Below are the code and all the weights of a small trained network. Each question names an input and a class and asks about switching units off, where a switched-off unit gives its printed mean instead of its output.

import numpy as np


def w(rows, s, z=0):
    codes = np.array(rows[::2]) - 128.0
    scale = np.full(codes.shape[1], s)
    scale[-1] = z or s
    return codes * scale


def norm(h):
    return h / np.sqrt((h * h).mean(-1, keepdims=True) + 1e-5)


def f(y):
    return y / 2 * (1 + np.tanh(0.7978845608 * (y + 0.044715 * y**3)))


def log_softmax(a):
    a = a - a.max(-1, keepdims=True)
    return a - np.log(np.exp(a).sum(-1, keepdims=True))


def net(x, mask):
    res = np.array(x, float).reshape(1, 7) / 4 @ E
    u = 0
    for l in range(3):
        y = f(norm(res) @ A[l][:, :-1].T + A[l][:, -1])
        res = res + np.where(mask[u : u + 8], y, B[l][:, -1]) @ B[l][:, :-1]
        u += 8
    return log_softmax(norm(res)[-1] @ U[:, :-1].T + U[:, -1])


A, B = {}, {}
E = w([
[68,105,253,86,125,137,121,89,194,197,138,52],'x0',
[106,153,163,124,52,169,183,160,183,138,221,224],'x1',
[127,101,53,81,154,209,216,44,132,201,111,154],'x2',
[173,82,79,78,130,146,69,158,89,181,241,49],'x3',
[196,199,119,190,155,163,178,188,192,151,119,59],'x4',
[213,113,154,141,82,112,126,99,126,162,112,147],'x5',
[147,132,94,84,99,53,154,128,164,109,116,105],'x6',
],0.0066)
A[0] = w([
[122,165,170,158,143,111,136,69,113,79,74,183,140],'0.n0',
[145,107,87,33,173,191,168,99,112,128,89,124,92],'0.n1',
[123,127,113,149,169,112,115,100,70,132,50,58,4],'0.n2',
[118,156,201,185,223,209,87,104,46,155,156,180,74],'0.n3',
[109,151,177,173,104,127,199,90,112,86,85,106,61],'0.n4',
[15,162,62,137,211,151,146,175,182,99,145,90,79],'0.n5',
[139,166,94,2,97,26,202,113,158,75,124,90,160],'0.n6',
[229,109,139,184,51,142,109,89,151,170,86,130,22],'0.n7',
],0.0074,0.0024)
B[0] = w([
[68,89,80,118,171,72,134,135,152,134,161,115,252],'0.n0',
[141,145,176,132,107,120,148,165,73,136,113,132,205],'0.n1',
[154,162,114,11,123,155,92,137,161,88,68,134,211],'0.n2',
[213,38,119,148,104,134,139,166,199,114,85,116,220],'0.n3',
[86,107,90,140,173,85,143,154,159,182,160,89,193],'0.n4',
[97,107,123,188,44,113,98,78,99,160,105,118,225],'0.n5',
[160,44,148,180,143,211,114,168,157,116,104,134,226],'0.n6',
[62,107,116,196,52,115,102,54,95,106,111,98,174],'0.n7',
],0.011,0.0042)
A[1] = w([
[159,215,205,133,155,66,52,202,103,117,131,134,70],'1.n0',
[150,254,86,216,135,186,177,142,195,131,102,17,51],'1.n1',
[200,178,78,139,172,68,110,108,116,136,143,181,49],'1.n2',
[131,138,84,122,158,199,219,46,101,152,109,111,43],'1.n3',
[147,142,147,138,116,151,151,115,166,107,167,174,80],'1.n4',
[42,37,130,73,80,193,157,138,67,77,89,127,129],'1.n5',
[77,104,119,145,42,87,98,167,94,74,101,98,46],'1.n6',
[45,136,91,111,114,145,71,106,156,114,122,93,251],'1.n7',
],0.007,0.003)
B[1] = w([
[118,137,136,87,126,104,184,146,100,159,99,128,154],'1.n0',
[149,74,154,103,159,76,44,88,111,132,164,249,234],'1.n1',
[119,171,136,145,168,175,121,110,107,124,129,125,125],'1.n2',
[157,142,188,124,143,99,197,196,84,171,99,139,160],'1.n3',
[100,158,114,108,125,142,111,133,153,117,68,93,135],'1.n4',
[191,132,140,154,134,98,148,107,138,142,129,156,253],'1.n5',
[117,112,141,162,104,130,147,124,83,162,97,140,207],'1.n6',
[185,136,171,123,109,147,123,69,86,141,133,137,244],'1.n7',
],0.011,0.0045)
A[2] = w([
[72,150,123,144,2,181,178,155,135,136,218,202,53],'2.n0',
[140,151,30,179,135,143,137,148,69,81,112,184,195],'2.n1',
[176,67,124,78,172,73,188,112,60,76,149,205,127],'2.n2',
[123,170,142,144,102,137,161,151,220,120,198,191,149],'2.n3',
[103,168,125,172,140,49,130,131,169,123,48,141,246],'2.n4',
[97,129,200,172,125,76,78,215,77,59,108,82,30],'2.n5',
[200,98,99,109,102,126,99,156,56,150,230,53,117],'2.n6',
[140,76,224,84,186,131,130,18,158,192,140,127,254],'2.n7',
],0.0077,0.0017)
B[2] = w([
[194,122,107,73,164,86,118,72,81,101,47,81,193],'2.n0',
[74,176,255,104,68,188,110,102,232,137,182,13,197],'2.n1',
[112,147,128,149,106,96,70,186,137,134,171,151,220],'2.n2',
[138,104,83,78,166,152,54,139,55,112,84,77,172],'2.n3',
[141,121,60,86,183,189,202,74,74,163,168,98,201],'2.n4',
[183,153,90,127,92,170,212,184,133,185,117,191,168],'2.n5',
[21,112,76,147,215,103,220,68,165,127,101,162,193],'2.n6',
[107,194,103,150,94,148,110,172,136,79,165,122,254],'2.n7',
],0.0095,0.0083)
U = w([
[163,150,90,3,154,143,98,106,93,82,34,98,158],'0',
[54,114,58,114,211,112,188,92,146,144,161,121,175],'1',
[173,171,144,106,96,123,214,213,90,186,111,160,121],'2',
[126,135,117,124,118,104,55,125,132,111,168,198,252],'3',
[172,34,109,154,116,190,137,163,218,101,97,106,102],'4',
[94,220,181,105,87,178,118,124,190,122,170,54,100],'5',
[118,123,107,177,59,122,135,48,72,133,92,112,107],'6',
[125,139,164,146,176,127,166,141,133,53,107,119,11],'7',
],0.015,0.0044)

Each question gives the input, the list of numbers given to net, and the class t.
The units are the neurons (one row each of A and B). Each row of codes is followed by its name. A weight is (code - 128) times the scale printed after its matrix; where a second scale follows, it is the last column's (A, B and U).
mask holds one flag per neuron, layer by layer. A switched-off neuron (its flag False) gives its mean, the last column of its row in B, instead of its output. The means were averaged over made-up inputs and are rounded, as every weight is.
A unit's drop is (log p(t) with every unit on - log p(t) with that unit switched off) / (log p(t) with every unit on - log p(t) with every unit switched off).
The circuit of an input: a set's keep is (log p(t) with only the set's units on - log p(t) with every unit switched off) / (log p(t) with every unit on - log p(t) with every unit switched off). Starting from the 12 units with the biggest drops (on a tie, the unit counted first), units are removed one at a time, each time the one whose removal leaves the highest keep (on an exact tie, the one counted first), for as long as the keep stays at least 0.8.
circuit, biggest first: the units of the circuit, biggest drop first
unit that matters most: the unit with the biggest drop
top k neurons: the k neurons with the biggest drops, biggest first
k most important neurons of layer l: the k neurons of layer l with the biggest drops, biggest first
input [2,4,5,0,-2,0,-2], class 2: unit that matters most	1.n3
input [4,2,-6,-6,-1,-8,-5], class 6: top 3 neurons	[0.n5, 1.n7, 2.n6]
input [-4,-3,5,3,0,-8,-5], class 6: 2 most important neurons of layer 0	[0.n5, 0.n6]
input [8,-1,2,1,-5,-6,-3], class 5: top 3 neurons	[2.n7, 1.n1, 0.n7]
input [-8,7,3,-5,8,2,-4], class 3: top 2 neurons	[1.n1, 2.n2]
input [-5,-1,1,-8,0,-1,0], class 1: top 2 neurons	[0.n0, 0.n4]
input [-3,-2,-1,-6,1,7,-7], class 4: top 4 neurons	[0.n3, 2.n6, 0.n5, 2.n0]
input [8,-5,0,-7,-2,-3,5], class 5: 2 most important neurons of layer 0	[0.n3, 0.n2]
input [-4,-3,6,-2,-1,-6,6], class 2: top 4 neurons	[0.n1, 0.n3, 1.n3, 1.n5]
input [6,5,-2,5,-7,0,-8], class 4: top 2 neurons	[0.n3, 1.n1]
input [1,8,1,-7,3,-8,-6], class 0: top 2 neurons	[2.n0, 2.n3]
input [7,3,-3,-5,-4,-8,-2], class 6: 2 most important neurons of layer 0	[0.n5, 0.n2]
input [-7,-3,5,2,-7,-6,8], class 4: top 4 neurons	[0.n6, 1.n1, 2.n1, 2.n7]
input [5,-1,-6,0,-1,5,6], class 2: 2 most important neurons of layer 0	[0.n3, 0.n5]
input [-6,1,1,8,-1,0,-7], class 1: circuit, biggest first	[2.n6]
input [-8,-1,8,6,8,-1,-7], class 2: 4 most important neurons of layer 0	[0.n1, 0.n0, 0.n6, 0.n4]
input [-4,6,-3,1,-6,3,6], class 0: top 2 neurons	[2.n0, 1.n1]
input [-1,6,-4,-6,3,3,-8], class 4: top 2 neurons	[0.n3, 2.n6]
input [-1,8,0,-6,2,5,1], class 0: top 2 neurons	[2.n0, 2.n3]
input [6,-3,-2,-2,-5,-8,2], class 6: top 4 neurons	[0.n5, 2.n1, 1.n6, 1.n1]
input [-4,7,-5,-2,8,-8,7], class 3: unit that matters most	1.n1
input [5,-8,-5,6,6,2,2], class 0: top 2 neurons	[0.n2, 2.n1]
input [6,-5,1,2,-8,7,0], class 3: circuit, biggest first	[2.n1, 2.n7, 2.n0]
input [-3,0,2,-8,-8,0,-8], class 1: top 2 neurons	[0.n0, 1.n1]
input [6,0,6,0,7,-7,8], class 4: 4 most important neurons of layer 0	[0.n6, 0.n5, 0.n7, 0.n2]
input [-8,-7,5,-6,-2,-8,6], class 5: 2 most important neurons of layer 0	[0.n3, 0.n7]
input [3,-4,-8,8,-3,-5,-8], class 1: unit that matters most	2.n6
input [0,5,-6,6,0,-6,-3], class 1: 2 most important neurons of layer 0	[0.n1, 0.n7]
input [-6,-2,-3,-6,1,-1,-1], class 1: 2 most important neurons of layer 2	[2.n4, 2.n7]
